Here is a tiny trained network, its code and every weight. The questions are about switching its units off for an input and a class, where a switched-off unit gives its printed mean instead of its output.

import numpy as np


def w(rows, s, z=0):
    codes = np.array(rows[::2]) - 128.0
    scale = np.full(codes.shape[1], s)
    scale[-1] = z or s
    return codes * scale


def f(y):
    return y / 2 * (1 + np.tanh(0.7978845608 * (y + 0.044715 * y**3)))


def log_softmax(a):
    a = a - a.max(-1, keepdims=True)
    return a - np.log(np.exp(a).sum(-1, keepdims=True))


def net(x, mask):
    res = np.array(x, float).reshape(1, 5) / 4 @ E
    y = f(res @ A[0][:, :-1].T + A[0][:, -1])
    res = res + np.where(mask, y, B[0][:, -1]) @ B[0][:, :-1]
    return log_softmax(res[-1] @ U[:, :-1].T + U[:, -1])


A, B = {}, {}
E = w([
[48,133,115,191,131,179,111,83,117],'x0',
[72,84,77,69,201,145,139,98,5],'x1',
[199,172,89,55,94,185,57,175,96],'x2',
[164,185,69,156,102,168,190,26,132],'x3',
[44,137,182,64,17,29,108,129,79],'x4',
],0.012)
A[0] = w([
[158,136,185,160,57,93,149,94,233,246],'n0',
[144,77,157,93,172,65,196,147,115,172],'n1',
[131,187,180,85,41,80,143,139,165,152],'n2',
[140,180,177,174,46,131,151,149,168,49],'n3',
[145,142,165,83,69,153,55,189,144,35],'n4',
[99,96,138,169,162,116,109,148,132,72],'n5',
[134,143,128,90,99,108,3,209,138,98],'n6',
[97,132,90,129,102,161,100,60,81,116],'n7',
[179,64,147,139,155,143,135,130,169,128],'n8',
[122,135,177,191,117,98,112,110,148,3],'n9',
[60,92,175,198,168,125,111,144,183,58],'n10',
],0.013,0.003)
B[0] = w([
[51,77,103,166,112,6,176,101,200,249],'n0',
[2,78,151,134,75,133,164,104,56,187],'n1',
[33,118,106,80,69,107,101,119,99,213],'n2',
[18,86,117,142,155,77,134,96,140,206],'n3',
[179,119,205,159,211,173,189,189,92,207],'n4',
[95,96,148,150,150,128,191,136,172,159],'n5',
[135,137,212,55,95,153,180,219,75,229],'n6',
[79,116,144,98,98,213,101,98,56,175],'n7',
[130,177,92,98,219,169,17,88,151,181],'n8',
[155,71,68,200,112,133,118,142,162,171],'n9',
[153,84,179,119,155,97,173,140,236,198],'n10',
],0.0094,0.02)
U = w([
[124,121,128,142,146,127,160,105,180,190],'0',
[116,126,191,95,110,122,151,150,97,204],'1',
[248,193,105,125,123,205,125,158,145,72],'2',
[147,159,148,143,102,101,87,126,130,62],'3',
[109,154,74,109,106,151,133,44,102,179],'4',
[190,159,96,147,179,136,136,133,182,97],'5',
[111,120,129,124,87,83,145,117,159,2],'6',
],0.018,0.0083)

Each question gives the input, the list of numbers given to net, and the class t.
The units are the neurons (one row each of A and B). Each row of codes is followed by its name. A weight is (code - 128) times the scale printed after its matrix; where a second scale follows, it is the last column's (A, B and U).
mask holds one flag per neuron, in row order. A switched-off neuron (its flag False) gives its mean, the last column of its row in B, instead of its output. The means were averaged over made-up inputs and are rounded, as every weight is.
A unit's drop is (log p(t) with every unit on - log p(t) with that unit switched off) / (log p(t) with every unit on - log p(t) with every unit switched off).
The circuit of an input: a set's keep is (log p(t) with only the set's units on - log p(t) with every unit switched off) / (log p(t) with every unit on - log p(t) with every unit switched off). Starting from all 11 units, units are removed one at a time, each time the one whose removal leaves the highest keep (on an exact tie, the one counted first), for as long as the keep stays at least 0.8.
circuit, biggest first: the units of the circuit, biggest drop first
most important unit: the unit with the biggest drop
top k neurons: the k neurons with the biggest drops, biggest first
drop when u is switched off: that unit's drop, to one decimal
input [0,2,5,6,0], class 4: most important unit -> n4
input [-6,2,-6,8,-6], class 4: top 2 neurons -> n10, n4
input [-1,6,5,-3,-8], class 2: circuit, biggest first -> n0, n3
input [8,3,-5,1,3], class 0: top 4 neurons -> n10, n6, n2, n1
input [5,-8,-4,2,-1], class 6: top 4 neurons -> n0, n4, n3, n2
input [5,-6,3,-3,-8], class 5: circuit, biggest first -> n8, n1
input [-4,-6,-4,-8,3], class 6: top 3 neurons -> n0, n9, n3
input [6,2,-3,2,-8], class 5: top 2 neurons -> n0, n1
input [-7,4,-5,-7,-7], class 0: top 3 neurons -> n6, n1, n8
input [1,7,-6,-8,-4], class 0: top 2 neurons -> n6, n10
input [-7,1,-5,-1,2], class 6: top 2 neurons -> n6, n4
input [-7,1,-1,3,3], class 6: top 4 neurons -> n6, n4, n7, n8
input [4,8,3,-4,-4], class 4: top 2 neurons -> n6, n4
input [7,7,-7,-7,-4], class 0: top 2 neurons -> n10, n6
input [1,-4,5,7,-5], class 4: circuit, biggest first -> n10
input [0,-1,7,1,-3], class 2: drop when n5 is switched off -> 0.0
input [-3,-5,-4,7,-2], class 6: drop when n10 is switched off -> 0.1
input [6,2,1,-2,-7], class 5: drop when n0 is switched off -> 0.2
